Below is a small trained network, with its code and all its weights. Each question gives an input and a target symbol and asks what happens when units are switched off, that is, made to give their printed mean instead of their output.

import numpy as np


def w(rows, s, z=0):
    codes = np.array(rows[::2]) - 128.0
    scale = np.full(codes.shape[1], s)
    scale[-1] = z or s
    return codes * scale


def softmax(a):
    e = np.exp(a - a.max(-1, keepdims=True))
    return e / e.sum(-1, keepdims=True)


def log_softmax(a):
    a = a - a.max(-1, keepdims=True)
    return a - np.log(np.exp(a).sum(-1, keepdims=True))


def net(x, mask):
    ids = ['ΔΘαγεημσφω'.index(c) for c in x.split()]
    T = len(ids)
    res = E[ids] + P[:T]
    u = 0
    for l in range(3):
        r = res
        for j in range(3):
            rows = slice(2 * j, 2 * j + 2)
            q, k, v = (r @ M[l][rows].T for M in (Q, K, V))
            z = softmax(np.where(np.tri(T) > 0, q @ k.T / 2**0.5, -1e9)) @ v
            o = O[l][rows]
            res = res + np.where(mask[u + j], z, o[:, -1]) @ o[:, :-1]
        u += 3
    return log_softmax(res[-1] @ U[:, :-1].T + U[:, -1])


Q, K, V, O = {}, {}, {}, {}
E = w([
[160,174,145],'Δ',
[160,173,147],'Θ',
[183,151,146],'α',
[73,146,234],'γ',
[184,152,145],'ε',
[185,154,147],'η',
[184,148,148],'μ',
[141,221,141],'σ',
[253,77,147],'φ',
[114,46,135],'ω',
],0.016)
P = w([
[155,159,251],'0',
[173,138,255],'1',
[163,134,240],'2',
[150,134,215],'3',
[145,131,201],'4',
[136,134,180],'5',
[123,132,164],'6',
[115,128,151],'7',
[108,121,136],'8',
[107,115,123],'9',
[99,108,113],'10',
[99,96,105],'11',
[111,98,98],'12',
[100,99,99],'13',
],0.0072)
Q[0] = w([
[142,158,131],'0.h1',
[117,155,150],'0.h1',
[21,41,49],'0.h2',
[165,119,253],'0.h2',
[135,133,150],'0.h3',
[121,129,136],'0.h3',
],0.016)
K[0] = w([
[131,152,174],'0.h1',
[170,155,131],'0.h1',
[145,22,7],'0.h2',
[39,107,241],'0.h2',
[140,119,131],'0.h3',
[144,126,120],'0.h3',
],0.014)
V[0] = w([
[77,142,56],'0.h1',
[152,156,255],'0.h1',
[55,18,128],'0.h2',
[40,112,177],'0.h2',
[66,26,73],'0.h3',
[140,203,79],'0.h3',
],0.0066)
O[0] = w([
[122,141,68,44],'0.h1',
[155,133,203,255],'0.h1',
[19,47,172,102],'0.h2',
[74,139,254,184],'0.h2',
[189,203,76,34],'0.h3',
[85,86,31,102],'0.h3',
],0.0061,0.0072)
Q[1] = w([
[127,133,71],'1.h1',
[130,120,163],'1.h1',
[61,77,112],'1.h2',
[3,75,93],'1.h2',
[124,141,142],'1.h3',
[96,134,213],'1.h3',
],0.011)
K[1] = w([
[152,199,126],'1.h1',
[107,87,108],'1.h1',
[139,170,242],'1.h2',
[171,152,255],'1.h2',
[125,126,144],'1.h3',
[64,121,209],'1.h3',
],0.0096)
V[1] = w([
[42,77,162],'1.h1',
[214,66,150],'1.h1',
[232,242,99],'1.h2',
[254,14,48],'1.h2',
[26,103,161],'1.h3',
[78,131,115],'1.h3',
],0.0067)
O[1] = w([
[76,112,134,244],'1.h1',
[137,85,176,227],'1.h1',
[254,189,118,48],'1.h2',
[157,116,219,2],'1.h2',
[42,136,174,249],'1.h3',
[109,163,125,96],'1.h3',
],0.0083,0.0066)
Q[2] = w([
[96,128,100],'2.h1',
[49,90,242],'2.h1',
[145,63,144],'2.h2',
[166,90,127],'2.h2',
[202,158,69],'2.h3',
[254,176,67],'2.h3',
],0.011)
K[2] = w([
[115,166,140],'2.h1',
[76,123,247],'2.h1',
[149,194,133],'2.h2',
[155,144,176],'2.h2',
[183,140,71],'2.h3',
[194,150,62],'2.h3',
],0.014)
V[2] = w([
[85,223,134],'2.h1',
[91,224,130],'2.h1',
[179,206,162],'2.h2',
[141,155,87],'2.h2',
[99,115,175],'2.h3',
[148,254,149],'2.h3',
],0.0089)
O[2] = w([
[112,224,140,150],'2.h1',
[128,255,156,136],'2.h1',
[101,190,161,146],'2.h2',
[100,120,148,76],'2.h2',
[80,147,105,250],'2.h3',
[203,244,121,106],'2.h3',
],0.0089,0.015)
U = w([
[108,181,201,56],'Δ',
[107,181,3,222],'Θ',
[181,116,140,46],'α',
[97,184,94,111],'γ',
[178,118,163,73],'ε',
[181,120,164,91],'η',
[178,114,158,95],'μ',
[171,202,33,255],'σ',
[193,63,193,98],'φ',
[95,5,133,160],'ω',
],0.006,0.007)

Each question gives the input, a string of symbols that net reads in full, and the target symbol t.
The units are the heads (2 rows each of Q, K, V and O). Each row of codes is followed by its name. A weight is (code - 128) times the scale printed after its matrix; where a second scale follows, it is the last column's (O and U).
mask holds one flag per head, layer by layer. A switched-off head (its flag False) gives its mean, the last column of its rows in O, instead of its output. The means were averaged over made-up inputs and are rounded, as every weight is.
A unit's drop is (log p(t) with every unit on - log p(t) with that unit switched off) / (log p(t) with every unit on - log p(t) with every unit switched off).
The circuit of an input: a set's keep is (log p(t) with only the set's units on - log p(t) with every unit switched off) / (log p(t) with every unit on - log p(t) with every unit switched off). Starting from all 9 units, units are removed one at a time, each time the one whose removal leaves the highest keep (on an exact tie, the one counted first), for as long as the keep stays at least 0.8.
units of the circuit, in order: the units of the circuit, biggest drop first
unit that matters most: the unit with the biggest drop
which heads matter: for each layer, one digit per head in row order, 1 if its drop is at least 0.15 and else 0, layers parted by /
input ω ω η φ Δ η ω Θ, target ω: unit that matters most : 2.h3
input ε ω ω Δ η, target ω: units of the circuit, in order : [2.h3 2.h1]
input α Δ σ η, target σ: units of the circuit, in order : [0.h2 2.h3]
input ω μ γ α, target Δ: which heads matter : 011 / 001 / 100
input Δ α μ σ α ω σ ω Θ, target ω: which heads matter : 010 / 010 / 101
input Δ ω ε ε, target ω: which heads matter : 100 / 000 / 101
input η σ Δ η ω φ Δ ω α σ Δ ε, target σ: units of the circuit, in order : [0.h2 2.h3 1.h3]
input φ ω φ, target ω: which heads matter : 000 / 000 / 101
input φ Δ η, target φ: units of the circuit, in order : [2.h1 1.h2 0.h2 1.h3]
input σ σ η, target σ: units of the circuit, in order : [0.h2 1.h2 2.h3]
input μ Θ ω η, target ω: units of the circuit, in order : [2.h1 2.h3]
input ω Δ σ ω ω σ σ α Θ γ σ Θ, target σ: which heads matter : 111 / 111 / 001
input γ φ Δ ε μ, target Δ: units of the circuit, in order : [2.h1 0.h2 1.h3]
input σ σ Δ ω Δ, target ω: unit that matters most : 0.h3
input σ φ η, target φ: units of the circuit, in order : [2.h1 1.h3 0.h2 1.h2]
input σ σ α α Δ ω φ ω α Δ σ Θ, target σ: units of the circuit, in order : [0.h2 1.h3 2.h3]
input σ ω φ, target ω: units of the circuit, in order : [1.h2 2.h1]
input ω ε ω η σ Δ μ, target σ: which heads matter : 011 / 010 / 001
input Δ σ ε σ Δ, target σ: which heads matter : 010 / 010 / 001
input α σ ω μ η α ε ω Θ ω ε ω η ε, target ω: unit that matters most : 1.h2
